Below is a small trained network, with its code and all its weights. Each question gives an input and a class and asks what happens when units are switched off, that is, made to give their printed mean instead of their output.

import numpy as np


def w(rows, s, z=0):
    codes = np.array(rows[::2]) - 128.0
    scale = np.full(codes.shape[1], s)
    scale[-1] = z or s
    return codes * scale


def f(y):
    return np.maximum(y, 0)


def log_softmax(a):
    a = a - a.max(-1, keepdims=True)
    return a - np.log(np.exp(a).sum(-1, keepdims=True))


def net(x, mask):
    res = np.array(x, float).reshape(1, 5) / 4 @ E
    y = f(res @ A[0][:, :-1].T + A[0][:, -1])
    res = res + np.where(mask, y, B[0][:, -1]) @ B[0][:, :-1]
    return log_softmax(res[-1] @ U[:, :-1].T + U[:, -1])


A, B = {}, {}
E = w([
[126,133,127,136,126,130,122,131,135,123,134],'x0',
[52,51,148,164,137,225,189,77,132,76,145],'x1',
[154,110,206,81,251,128,108,165,202,88,78],'x2',
[124,117,126,121,129,124,126,129,119,129,120],'x3',
[126,130,133,128,130,127,124,126,128,133,130],'x4',
],0.012)
A[0] = w([
[3,77,74,226,58,221,253,13,52,124,196,201],'n0',
[71,54,216,143,209,232,158,93,183,41,88,90],'n1',
[164,225,65,145,52,56,75,141,78,222,144,252],'n2',
[160,203,52,122,43,78,86,144,70,220,149,228],'n3',
[186,163,165,66,189,48,59,226,184,147,81,131],'n4',
[214,157,181,45,202,50,33,230,213,91,26,232],'n5',
[98,63,228,91,226,199,143,119,215,36,109,97],'n6',
],0.0047,0.0037)
B[0] = w([
[1,88,153,48,18,147,139,57,63,72,220,234],'n0',
[69,79,38,172,121,26,203,175,192,187,116,197],'n1',
[81,62,42,137,116,47,140,196,221,216,110,215],'n2',
[65,38,52,197,166,39,212,184,225,222,81,207],'n3',
[211,208,207,69,175,174,67,145,80,103,245,211],'n4',
[187,177,172,67,169,131,86,214,95,182,216,247],'n5',
[108,76,78,140,147,46,192,212,209,240,89,202],'n6',
],0.0059,0.014)
U = w([
[107,85,66,161,143,63,175,182,214,179,96,203],'0',
[169,129,148,143,140,157,109,70,135,76,106,42],'1',
[190,217,206,50,171,141,36,151,109,121,160,183],'2',
[146,152,141,145,143,142,117,107,113,57,108,23],'3',
[148,152,149,149,141,176,101,87,115,54,80,29],'4',
[83,112,135,92,62,157,135,2,75,59,175,194],'5',
[152,186,148,154,153,186,91,49,108,77,75,4],'6',
],0.0082,0.0032)

Each question gives the input, the list of numbers given to net, and the class t.
The units are the neurons (one row each of A and B). Each row of codes is followed by its name. A weight is (code - 128) times the scale printed after its matrix; where a second scale follows, it is the last column's (A, B and U).
mask holds one flag per neuron, in row order. A switched-off neuron (its flag False) gives its mean, the last column of its row in B, instead of its output. The means were averaged over made-up inputs and are rounded, as every weight is.
A unit's drop is (log p(t) with every unit on - log p(t) with that unit switched off) / (log p(t) with every unit on - log p(t) with every unit switched off).
The circuit of an input: a set's keep is (log p(t) with only the set's units on - log p(t) with every unit switched off) / (log p(t) with every unit on - log p(t) with every unit switched off). Starting from all 7 units, units are removed one at a time, each time the one whose removal leaves the highest keep (on an exact tie, the one counted first), for as long as the keep stays at least 0.8.
circuit, biggest first: the units of the circuit, biggest drop first
most important unit: the unit with the biggest drop
top k neurons: the k neurons with the biggest drops, biggest first
drop of u: that unit's drop, to one decimal
input [-4,-4,1,3,-3], class 2: top 3 neurons => n1, n6, n4
input [3,3,-8,5,0], class 5: most important unit => n0
input [-4,1,-4,2,3], class 5: top 3 neurons => n0, n6, n1
input [5,3,0,0,0], class 5: circuit, biggest first => n3, n2
input [0,0,1,3,1], class 2: top 2 neurons => n3, n2
input [5,-1,8,-4,-7], class 2: top 2 neurons => n4, n5
input [5,0,2,-4,1], class 2: top 2 neurons => n3, n2
input [2,7,-1,7,7], class 5: drop of n0 => 1.0
input [1,-8,7,6,5], class 2: drop of n4 => 0.0
input [2,-1,1,6,-6], class 2: drop of n2 => 0.1
input [5,4,-8,1,4], class 5: drop of n0 => 0.5
